Below are the code and all the weights of a small trained network. Each question names an input and a class and asks about switching units off, where a switched-off unit gives its printed mean instead of its output.

import numpy as np


def w(rows, s, z=0):
    codes = np.array(rows[::2]) - 128.0
    scale = np.full(codes.shape[1], s)
    scale[-1] = z or s
    return codes * scale


def f(y):
    return y / 2 * (1 + np.tanh(0.7978845608 * (y + 0.044715 * y**3)))


def log_softmax(a):
    a = a - a.max(-1, keepdims=True)
    return a - np.log(np.exp(a).sum(-1, keepdims=True))


def net(x, mask):
    res = np.array(x, float).reshape(1, 7) / 4 @ E
    y = f(res @ A[0][:, :-1].T + A[0][:, -1])
    res = res + np.where(mask, y, B[0][:, -1]) @ B[0][:, :-1]
    return log_softmax(res[-1] @ U[:, :-1].T + U[:, -1])


A, B = {}, {}
E = w([
[59,40,169,51,118,41,140],'x0',
[143,128,135,127,130,122,122],'x1',
[129,123,126,125,126,133,129],'x2',
[139,155,182,222,154,100,200],'x3',
[138,193,177,130,7,138,162],'x4',
[120,112,109,122,118,137,142],'x5',
[140,124,128,128,125,129,122],'x6',
],0.014)
A[0] = w([
[106,101,211,32,98,81,178,111],'N0',
[124,42,232,164,180,87,242,56],'N1',
[129,58,75,98,165,84,158,45],'N2',
[125,91,178,234,103,148,142,13],'N3',
[174,155,119,125,211,208,193,2],'N4',
[128,160,216,115,7,139,195,83],'N5',
[158,130,197,199,144,125,249,84],'N6',
[150,241,128,97,2,198,145,94],'N7',
[198,155,71,209,183,224,173,143],'N8',
],0.0097,0.0087)
B[0] = w([
[80,128,52,109,155,129,64,210],'N0',
[178,135,146,219,29,66,232,204],'N1',
[156,99,217,110,85,84,158,163],'N2',
[134,142,51,84,102,145,80,151],'N3',
[132,2,199,146,115,32,234,156],'N4',
[27,72,102,7,189,160,19,236],'N5',
[45,110,106,77,152,98,57,207],'N6',
[173,244,105,197,51,60,203,254],'N7',
[85,59,42,37,172,130,71,240],'N8',
],0.0093,0.016)
U = w([
[109,122,82,41,203,180,48,199],'0',
[68,85,137,53,222,86,111,158],'1',
[176,217,156,197,58,87,247,2],'2',
],0.011,0.003)

Each question gives the input, the list of numbers given to net, and the class t.
The units are the neurons (one row each of A and B). Each row of codes is followed by its name. A weight is (code - 128) times the scale printed after its matrix; where a second scale follows, it is the last column's (A, B and U).
mask holds one flag per neuron, in row order. A switched-off neuron (its flag False) gives its mean, the last column of its row in B, instead of its output. The means were averaged over made-up inputs and are rounded, as every weight is.
A unit's drop is (log p(t) with every unit on - log p(t) with that unit switched off) / (log p(t) with every unit on - log p(t) with every unit switched off).
The circuit of an input: a set's keep is (log p(t) with only the set's units on - log p(t) with every unit switched off) / (log p(t) with every unit on - log p(t) with every unit switched off). Starting from all 9 units, units are removed one at a time, each time the one whose removal leaves the highest keep (on an exact tie, the one counted first), for as long as the keep stays at least 0.8.
circuit, biggest first: the units of the circuit, biggest drop first
most important unit: the unit with the biggest drop
k most important neurons: the k neurons with the biggest drops, biggest first
drop when u is switched off: that unit's drop, to one decimal
input [5,-6,6,4,-7,3,-4], class 2: circuit, biggest first : [N1]
input [5,-1,5,-6,1,-7,-6], class 0: 3 most important neurons : [N0 N1 N4]
input [5,-2,2,-1,6,6,-1], class 0: circuit, biggest first : [N0 N5]
input [1,8,-1,8,-3,8,4], class 2: 2 most important neurons : [N1 N5]
input [3,-5,-5,7,6,-4,-4], class 1: 2 most important neurons : [N5 N1]
input [-2,-5,-7,6,2,6,-6], class 0: circuit, biggest first : [N3 N8]
input [-8,1,2,1,-2,8,8], class 1: 4 most important neurons : [N8 N4 N5 N0]
input [1,-6,4,6,-6,-1,-4], class 2: 3 most important neurons : [N1 N5 N0]
input [-8,3,3,2,5,-8,7], class 0: 2 most important neurons : [N8 N5]
input [-8,-2,-5,1,-1,-7,-7], class 1: 2 most important neurons : [N8 N4]
input [3,1,7,2,-7,6,-3], class 2: 3 most important neurons : [N5 N8 N1]
input [-1,3,7,-4,5,4,-5], class 2: 2 most important neurons : [N7 N8]
input [-8,4,-1,6,5,-8,-8], class 0: 2 most important neurons : [N8 N3]
input [-6,6,-4,6,0,-2,8], class 1: most important unit : N4
input [-4,2,-6,-5,5,-1,-3], class 2: drop when N7 is switched off : 1.1
input [4,8,0,3,-4,0,-8], class 2: drop when N5 is switched off : 0.1
input [-4,1,-5,3,5,0,0], class 0: drop when N1 is switched off : 0.0
